Here is a tiny trained network, its code and every weight. The questions are about switching its units off for an input and a class, where a switched-off unit gives its printed mean instead of its output.

import numpy as np


def w(rows, s, z=0):
    codes = np.array(rows[::2]) - 128.0
    scale = np.full(codes.shape[1], s)
    scale[-1] = z or s
    return codes * scale


def f(y):
    return np.maximum(y, 0)


def log_softmax(a):
    a = a - a.max(-1, keepdims=True)
    return a - np.log(np.exp(a).sum(-1, keepdims=True))


def net(x, mask):
    res = np.array(x, float).reshape(1, 8) / 4 @ E
    y = f(res @ A[0][:, :-1].T + A[0][:, -1])
    res = res + np.where(mask, y, B[0][:, -1]) @ B[0][:, :-1]
    return log_softmax(res[-1] @ U[:, :-1].T + U[:, -1])


A, B = {}, {}
E = w([
[129,128,127],'x0',
[128,127,127],'x1',
[149,148,3],'x2',
[128,131,127],'x3',
[106,20,119],'x4',
[33,154,124],'x5',
[127,126,127],'x6',
[130,130,129],'x7',
],0.014)
A[0] = w([
[111,142,221,253],'N0',
[54,146,99,160],'N1',
[148,218,98,141],'N2',
[61,134,85,140],'N3',
[137,67,96,188],'N4',
[183,141,174,184],'N5',
[145,154,106,85],'N6',
[154,142,192,156],'N7',
[87,108,8,107],'N8',
[189,174,60,166],'N9',
[119,37,131,240],'N10',
],0.012,0.0068)
B[0] = w([
[91,212,228,251],'N0',
[115,254,139,191],'N1',
[58,125,67,205],'N2',
[133,187,169,182],'N3',
[200,68,158,195],'N4',
[202,130,111,189],'N5',
[87,87,124,148],'N6',
[216,161,186,189],'N7',
[244,224,112,216],'N8',
[97,62,20,217],'N9',
[141,34,212,233],'N10',
],0.0076,0.013)
U = w([
[209,187,150,253],'0',
[70,186,180,42],'1',
[145,85,191,33],'2',
[4,93,198,154],'3',
[102,70,39,105],'4',
[79,180,87,105],'5',
[169,68,91,127],'6',
],0.011,0.0039)

Each question gives the input, the list of numbers given to net, and the class t.
The units are the neurons (one row each of A and B). Each row of codes is followed by its name. A weight is (code - 128) times the scale printed after its matrix; where a second scale follows, it is the last column's (A, B and U).
mask holds one flag per neuron, in row order. A switched-off neuron (its flag False) gives its mean, the last column of its row in B, instead of its output. The means were averaged over made-up inputs and are rounded, as every weight is.
A unit's drop is (log p(t) with every unit on - log p(t) with that unit switched off) / (log p(t) with every unit on - log p(t) with every unit switched off).
The circuit of an input: a set's keep is (log p(t) with only the set's units on - log p(t) with every unit switched off) / (log p(t) with every unit on - log p(t) with every unit switched off). Starting from all 11 units, units are removed one at a time, each time the one whose removal leaves the highest keep (on an exact tie, the one counted first), for as long as the keep stays at least 0.8.
circuit, biggest first: the units of the circuit, biggest drop first
most important unit: the unit with the biggest drop
top k neurons: the k neurons with the biggest drops, biggest first
drop of u: that unit's drop, to one decimal
input [-4,-7,4,8,-8,0,-5,2], class 4: circuit, biggest first : (N9; N0)
input [-5,-4,1,8,-8,8,6,-3], class 5: most important unit : N2
input [5,2,-1,5,-6,2,-1,3], class 1: circuit, biggest first : (N8; N4)
input [-3,2,-2,-3,3,-7,-5,-4], class 2: circuit, biggest first : (N8; N10)
input [-7,-7,1,-6,1,-2,-6,4], class 6: circuit, biggest first : (N0; N1)
input [3,-3,2,-3,-8,8,2,1], class 5: circuit, biggest first : (N2; N10)
input [3,2,8,-3,1,6,-5,2], class 0: top 2 neurons : (N8; N3)
input [4,7,5,3,2,-1,-8,-2], class 6: top 2 neurons : (N0; N9)
input [-7,1,6,-1,0,-3,3,2], class 4: drop of N9 : 0.3
input [-1,0,1,-3,4,4,1,-4], class 0: drop of N9 : 0.3
input [-6,8,6,2,6,5,1,3], class 0: drop of N8 : 0.4
